Every row comes from one small tree of marks. Brackets hold a mark, then the marks that hang from it, in alphabetical order. Every link used is in the known rows. Which tree was each row made from?
Each row is shifted at random along 6 fixed directions that mean nothing.
Known rows:
{lufelan {riva {siku lavimoz {sifi {sulo zoref}}}}}: [-165 -236 -228 -257 -526   -5 -270 -165 -226  -86 -211  106 -232  -72
  339    4   76  160 -224 -117  399  473 -172   48  178 -126 -259   79
  162  180  -87  -48 -204   32 -247  189 -122 -360  -92  159 -248]
{zoref lufelan {sulo laluk {sifi lavimoz}}}: [ 226 -132 -138 -168  -35   -6 -337 -138  -34  169  284  298 -241  641
   70 -295   94  277   82 -312  206  228 -375   35  139  -85 -526 -124
  -60  -71  382 -142   27 -195  160 -122 -633  -42   19   -9 -248]
{lavimoz {siku {laluk {sifi sulo}} {lufelan {riva nikaz}}}}: [-246 -195 -250 -234  -88   43 -195 -289   34  -72 -226  -65   21  113
  249  201 -263  289 -441 -140  110  391 -241   -2  157  266 -288  181
  152  149 -119  -35   17 -158 -144  185  -87 -527  118   44  -50]
{lavimoz {laluk {sifi zoref} siku}}: [ -56 -323 -355 -353  609  120 -198 -618   99   44 -113 -245   88  230
  -71  391 -232  157 -323 -104 -178  242 -320  175  197  216 -397 -114
  209 -224  -87 -140   93 -429  561   38 -316 -236  -73 -133 -195]
{lavimoz laluk {sifi sulo} {siku {lufelan riva}}}: [-260  -93 -347 -242 -228  -14   35 -406    5   -1    3 -169 -107 -153
  401  -41  -16  270  -35   73   31  247  128  103   15  144 -306   55
  103  166  251 -112  394 -140 -198  -83 -253 -396  415    8 -316]
{sifi {lavimoz laluk siku} {zoref lufelan}}: [  13 -141  190 -376  477  256  -48 -464  253  -79  209 -132  271  399
  179   95 -349  401 -320 -154 -188  118  -62  -42  228   31 -269  -12
   71  -76   42 -147  120 -359  221 -225 -444 -271  187  -51   99]
{nikaz riva {siku laluk {sifi lavimoz zoref}}}: [  66 -562 -111 -382  369   27 -143 -670  255 -208 -170 -170  196   31
  381  193 -253    6 -184  -32 -257  158 -113  134  306  155  -27   94
  320  -31   32 -230   94 -246  521  -15 -288 -259  -50  -12   65]
{sifi lavimoz {sulo {laluk {siku {lufelan {riva nikaz}}}} zoref}}: [  13  -50    0 -277  -81  150 -227 -184   37 -120   52   86 -125  282
  179  175  -96  345 -260 -163  -17  190 -123   -3  207   59 -294  -62
   21  -33  116 -197  -79 -271   90  -14 -540 -151  124  123  -74]
{laluk lavimoz {sifi sulo zoref} {siku lufelan}}: [-125 -463 -315 -496   94   33 -102 -401  260  -25 -251  104   91  -56
  195  316 -150  145   37   65  -98  -63 -202   92   38  182 -327  -30
  189  144  -28 -246  151 -262  283   48 -369 -235  103  144 -183]
{lufelan {riva sifi siku}}: [ -95 -370  227 -287  237   39  -95 -410  112  -84   26  -89  153  225
  147  177 -189  -90  -97 -117 -240  205 -276  149  211  165  147  -26
  250   60 -132 -275   57 -221  356 -139 -327  -45  174  156  255]
{siku laluk lavimoz {lufelan {riva nikaz}} {sifi sulo zoref}}: [ -39 -429   50 -362  -25  178 -360 -475  345 -406 -374   59  230  150
  477  348 -176  196 -127 -146 -260  -24  -31  289  328  -23   34  164
  191  151   97 -266 -236 -330  291   94 -134 -123  -85  -30  231]
{zoref {sulo lavimoz sifi}}: [-144   -3  -73 -298   26   11 -197  -60   56  173  -27   63 -213  498
   75  -12 -128  270 -339 -120  136  208 -420   -4  280  124 -360   82
  171  -21   25  -98 -112 -292  202  304 -394 -247   34  134  -68]
{zoref {lufelan {riva laluk {siku {sifi lavimoz sulo}}}}}: [ 306 -576 -200 -140   76  -36 -299 -657  -93 -258   36  -62   -9  -10
  268   -2   31  -53  342  -51   12  266  -60  316   76 -216 -102 -193
  157   28  180 -274   20 -174  409 -257 -344  142 -193  -91 -141]
{lufelan {riva sifi} {siku lavimoz}}: [ 201 -562 -101 -306  -62 -167 -121 -565 -227 -298  -76 -163    5 -353
  375   98   47 -192  309 -109  269  212 -120  364  264 -328  141 -221
  315  136   93 -251  -27   31  130    8 -207   39  -91   -8 -169]
{laluk {lavimoz {sifi zoref}}}: [-236 -226 -265 -396  132   40 -201 -365  -38   62 -185 -144  -74  157
  136  243 -135  254 -303 -142  159  277 -344  -33   49   89 -488  -63
  178 -100 -155  -44  -89 -198  176  129 -181 -441  -56    5 -247]
{lavimoz {sifi {zoref sulo}} siku}: [-108 -204 -217 -366  132  -76   29 -454  -57   43   82  -50  -44  -65
  175  -77   46   77  144    1   99   59  -63  208  280 -213 -169  -66
  148  -12  271 -149  322 -145  191 -145 -394 -121   82  -11 -353]
{siku {lavimoz {sifi {zoref sulo}}}}: [   2 -315 -139 -232 -180 -127  -83 -355  -30  -27   57 -126  -26  120
  526  -20 -176  378   30 -231  348  302  -68 -165 -125   74 -333  -38
  206  186  -38   67   78  126 -454  -39 -332 -618  289 -136  -43]
{laluk {lavimoz {sifi sulo {zoref lufelan}} siku}}: [ -76 -280 -154 -382  185  -16  -28 -435   78   51  111  -43   43  108
  236   32  -66  221  103 -110   48   84 -155   19   27   67 -380 -135
   89   45  124 -144  231 -143   52 -186 -467 -299  234  -15 -220]
{lavimoz {sifi sulo zoref} {siku laluk {lufelan {riva nikaz}}}}: [-273 -183 -260 -241 -109  169 -126 -424  124 -150 -252 -128   62  -11
  344  247 -142  280 -300  -30 -180  168   54  149  141  178 -193  176
  144  112   65 -147  215 -263   94   11 -138 -349  219   16  -85]
{laluk lavimoz sifi {siku lufelan}}: [  -5 -499 -110 -671  440 -289  -41 -437   95   78   95  210  103  -46
   18   58   -6  -71  410  -60  256  -87 -544  138  310 -177 -228 -300
  127   32  211 -276   66 -100  174  -80 -585  -77  -16  130 -335]
{sulo {lavimoz laluk siku} sifi {zoref lufelan}}: [-141 -108  -94 -370  462  -21  -92 -465  162  -87 -115 -375   10  315
  256  156 -157  313 -491    9   84  154 -486   30  368   50 -160  -73
  327  -54   69 -119 -175 -375  320  444 -465 -394  236   10  -80]
{zoref {lufelan {riva nikaz} {siku {laluk sifi}}} {sulo lavimoz}}: [ 112 -430 -269 -159 -193   -6 -205 -330  107 -178 -394 -232  -22  -48
  371  -19 -364  140  -97  140   13  186  -82  280  153  107  -41  193
  363  334 -106 -220    8 -321  305  480  -30 -168   -4   23   56]
{laluk {lavimoz sifi siku}}: [-577  -24  -28 -562 -198  -78  109  -82  157  223 -120   61 -153   27
  185 -144  -19  111 -102  192  -17  -49 -199   -8  170   39 -198  133
  115  130   93 -191  145 -233  128   55 -210 -308  307  339 -200]
{nikaz {riva laluk {lufelan {siku sifi}}}}: [  19 -548 -133 -195  233 -146 -238 -691  -48 -247 -169 -305   78   31
  364  254 -217  -54 -118  -54   33  507 -270   60   36  144 -103  -14
  265    5  -72 -158 -111 -169  233  -56 -224 -205 -112   -9   60]
{sulo laluk {sifi {lavimoz siku} {zoref {lufelan {riva nikaz}}}}}: [  57 -254 -328 -217 -122  -21 -208 -442 -205 -221 -280 -336 -136  -20
  384  136 -190  318 -282   54  263  321 -272   34  205 -153 -118  -89
  267    6   23 -130 -162 -143  179  306 -183 -330  -71  -39 -203]
{lavimoz {laluk siku} {sifi sulo {zoref {lufelan riva}}}}: [-190  -29 -258 -324   15  214 -167 -298   81  194   87  124  -72  281
   55    6   90  298 -149 -133 -127  177  -27  103  112   85 -547  -38
  -79  -69  283 -171  284 -314  141 -255 -462 -178  240   58 -369]
{laluk {lavimoz {siku {lufelan riva} {sifi sulo zoref}}}}: [-245 -326 -182 -414 -433 -150   54 -280   72 -165 -277 -115  -43 -390
  572  -35 -163  133  134  294  175   49   68   81   42  -65   38  105
  311  353   21 -161  106  -64  -63  189  -55 -344  205  172 -122]
{riva laluk nikaz sifi {siku lavimoz}}: [ -27 -717  -89 -424  -40 -455 -277 -725 -262  -75 -128  119 -163  -14
  261 -177  252 -259  301  -87  428  332 -710   65  411 -566 -248 -120
    3  185   76 -330 -554  -11   72 -211 -432  -14 -622  214 -286]
{zoref {lufelan {riva sifi} siku} {sulo lavimoz}}: [ 155 -303  -60 -346  118  -12 -222 -303  -39  -99 -124   24  -46   53
  129 -127 -162   20  -77  -21  278  195 -318  342  524 -296 -125   36
  256  146   70 -242 -166 -309  359  388 -234   75 -315  132 -157]
{laluk {siku {lufelan riva} {sifi lavimoz sulo zoref}}}: [ -49 -312   76 -463  -51   24  -53 -325  204 -178   -7  228   85 -111
  244   73    9  -47  281  117 -180 -175   78  303  308 -223  151  -12
  145  123  303 -349  174 -238  359 -183 -388  152   91  192  -66]
{nikaz {riva lufelan} {siku {laluk lavimoz} sifi}}: [-110 -481 -159 -459  301 -111 -299 -529   75   19  -80  169   11  227
  183   37   65  -34 -192 -239   96  385 -511   18  315   50 -438   54
   73  -69  136 -191 -178 -185  250  -64 -376 -285 -260  131 -238]
{laluk {sifi lavimoz sulo zoref}}: [ -77 -192  -77 -391  171  191 -108 -345  116  -87 -234 -115   80  115
  187  354 -457  315 -403  -11  -24  138 -130  -42  222  113 -176   19
  269   37 -199 -147    8 -250  209  158 -245 -299   16  114   61]
{lavimoz {sifi sulo} {siku laluk lufelan}}: [-160 -187  -69 -478  494  -40    1 -547  104 -143  -34 -157  132  -67
  165  154 -294  149 -197   -8   76   74 -213  251  606 -140  -56    7
  240    8  186 -187   88 -291  189  147 -293 -193  -43    7 -112]
{riva laluk nikaz {sifi sulo zoref}}: [   8 -569  -43  -60 -398 -188 -147 -594   97 -158 -154 -143    7  105
  592   46  -44  -38  397   79 -269  121   14  -37 -293  140   81  -40
  110  319   63 -336  107  -93  164 -498 -405  -46  296  127  206]
{sifi {sulo {lavimoz {laluk siku}} {zoref {lufelan {riva nikaz}}}}}: [   4  -65 -156 -313   28    7 -244 -268 -111  -66    2   -5 -160  135
  170   24  -37  290 -171  -84  302  315 -206   84  317 -157 -332 -111
   91   18  146 -140 -210 -248   42  183 -454 -162  -62   80 -295]
{nikaz {laluk {sifi lavimoz {sulo {zoref lufelan}}} siku} riva}: [  23 -378 -327 -503   72 -160  -81 -441   56  -42 -244  -62  -16 -234
  335  -79 -242   68  -18  175  212  232 -139   55  367  -44 -135    4
  250  138  163 -238   70 -155  172  155 -374 -201  -63  226 -279]
{lavimoz {laluk {siku {lufelan riva} {sifi sulo}}}}: [-273 -118  110 -465 -269 -134  131 -160  250    9   41   59  -13 -133
  371 -219  -95   30  262  323 -125 -112  146  183  228  -84  229   69
  179  255  352 -307  285 -232  100  -95 -304  -28  455  270  -17]
{lavimoz laluk {sifi sulo} {siku lufelan}}: [-124  -92 -204 -582  697  -58  -40 -663  -97  -35  117  -91  -17 -120
  -65   43   10   52  -45   -7  200  120 -292  408  778 -471 -294 -185
   83 -210  440 -255   21 -394  387   19 -421   67 -354  -25 -561]
{lavimoz {siku {sifi zoref}}}: [-112 -342 -155  -94 -243  -22   19 -404  162  -43   61 -103   30  106
  486   40  -44  119  140  -14 -233   94  157   -6 -299  314  -31   73
  195  181   68  -63  469  -41   12 -322 -297 -410  584  -68   51]

Write each row's tree:
[-220 -116 -289 -417  -53  -52 -240 -155 -112  143 -209   -9 -265  217
   66  102  -97  239 -361  -39  278  285 -541  -43  202   49 -424  -59
  138 -126  -45  -85 -223 -226  187  315 -221 -377  -82  156 -317]
{sulo {laluk lavimoz sifi}}
[-421 -335 -119 -378  143 -127 -193 -524   94  -48 -472 -190  -34   77
  154  185 -234   -9 -324  127 -110  302 -358   56  195   23 -122  198
  176  136 -152 -278 -327 -455  443  147  -25 -194 -280  211  -27]
{riva lufelan {nikaz {laluk {siku {lavimoz sifi}}}}}
[ 289 -434 -230 -189  -25  -32 -196 -519 -159 -232   36  -91  -62  -98
  359  202   31   22  127 -157  201  181  -69  236  149 -203  -87 -209
  225  -16  175 -150   37  -58  143  -22 -349 -112  -21 -115 -247]
{lufelan {siku {sifi {sulo laluk lavimoz} zoref}}}
[-133 -528   52 -208 -192 -182  -87 -524   96 -136  -71  -39    6   85
  444   57   14 -144  170  -43 -116  169 -167   33 -136   60   63   37
  209  239   75 -269   36 -120  160 -254 -263 -113  257  187  163]
{riva {lufelan {siku laluk}} sifi}
[-314  -76  -88 -440  263    8 -149 -386  -55   57   55  132  -63  138
  -58   57  208  -14 -133 -144   47  162 -358  256  456 -207 -285  -51
  -15 -183  307 -204   51 -274  296 -159 -343  -21  -90  133 -400]
{lavimoz sifi {siku {lufelan {riva laluk}}}}
[ 274 -400 -244 -214  241  143 -238 -569    9 -293   -2 -184   75    7
  258  388 -155  215   75  -71 -131  149   36  271   92   31 -149 -232
  211 -128  103 -233   81 -319  476  -84 -439   11  -28 -159 -112]
{sifi {sulo {laluk lavimoz {siku {lufelan riva}}}} zoref}
[-416  -63 -366 -304 -226   54  -59 -301 -107   99 -167  -46 -186  -20
  208   37   72  208 -301    6  115  251  -76   20   91  -26 -368  126
  109    3   51  -18  186 -134   40   -2 -123 -438  114   91 -400]
{lavimoz {sifi zoref} siku}
[-202 -339 -574 -195 -260 -163  -29 -541 -118  -32 -170 -267 -208 -248
  391  -20   54  105   93   98   82  213   35  153  -55   48 -230   34
  240   82  150  -58  328  -54   72  -12 -118 -416  200 -102 -353]
{lavimoz sifi {siku laluk}}
[ 343 -632 -217  -77  217 -100 -180 -762   17 -350   -9 -419  121 -109
  379  326  -80  -70  396    7 -233  168   37  360  -78  179  154 -313
  350  -17   81 -278  235 -172  461 -204 -456   77  219 -213   65]
{lufelan {riva {laluk {siku {sifi {sulo lavimoz zoref}}}}}}
[ -72 -282 -119 -163  -82  257 -336 -326  -26   28  -49   53  -30  438
  124  209  -37  229 -453 -371  -70  493 -306  -44   18  293 -526   78
   47  -13 -234  -98  -43 -183   72 -110 -308 -347    8   74  -19]
{lufelan {riva {sifi {lavimoz laluk} {zoref sulo}} siku}}
[  16 -521   -3 -395   55 -234 -113 -620 -140 -186   21   34  -91  -93
  353  -89   33 -137  237   52  145  321 -272   55  245 -244  -80  -41
  139  110  181 -325 -165 -105  212 -201 -476   24 -249  230 -111]
{nikaz {riva lufelan {sifi lavimoz {sulo laluk}} siku}}
[ 117 -590 -342 -114 -514 -166 -177 -522 -262 -217  -87  -66 -197 -292
  522  -31  163  -50  399  -28  210  370   38  168 -132  -91  -96  -97
  231  265   32 -184   57  116  -64 -159 -246 -144   15   14 -194]
{lufelan {riva {sifi sulo} {siku lavimoz}}}
[ -78  -24   72 -295 -227  163 -221  -10   38   47  -22  151  -14  325
  213 -121 -137  336 -310 -137  187  263 -141    7  258 -101 -277  128
   41  123   50 -118  -84 -244  -37  113 -262 -216   85  180  -87]
{sifi {zoref {lufelan {riva nikaz} siku} {sulo {lavimoz laluk}}}}
[ 200 -324  -59 -209   35  -18 -210 -349 -197 -115  -11 -143   90   -2
  219  205 -260  109 -154 -336  306  463 -258   59  230   42 -125 -186
  140  114  -84 -161   -1   13 -234    9 -285 -255   70   12  -97]
{lufelan {riva {nikaz {laluk {sifi lavimoz sulo}}}} siku}
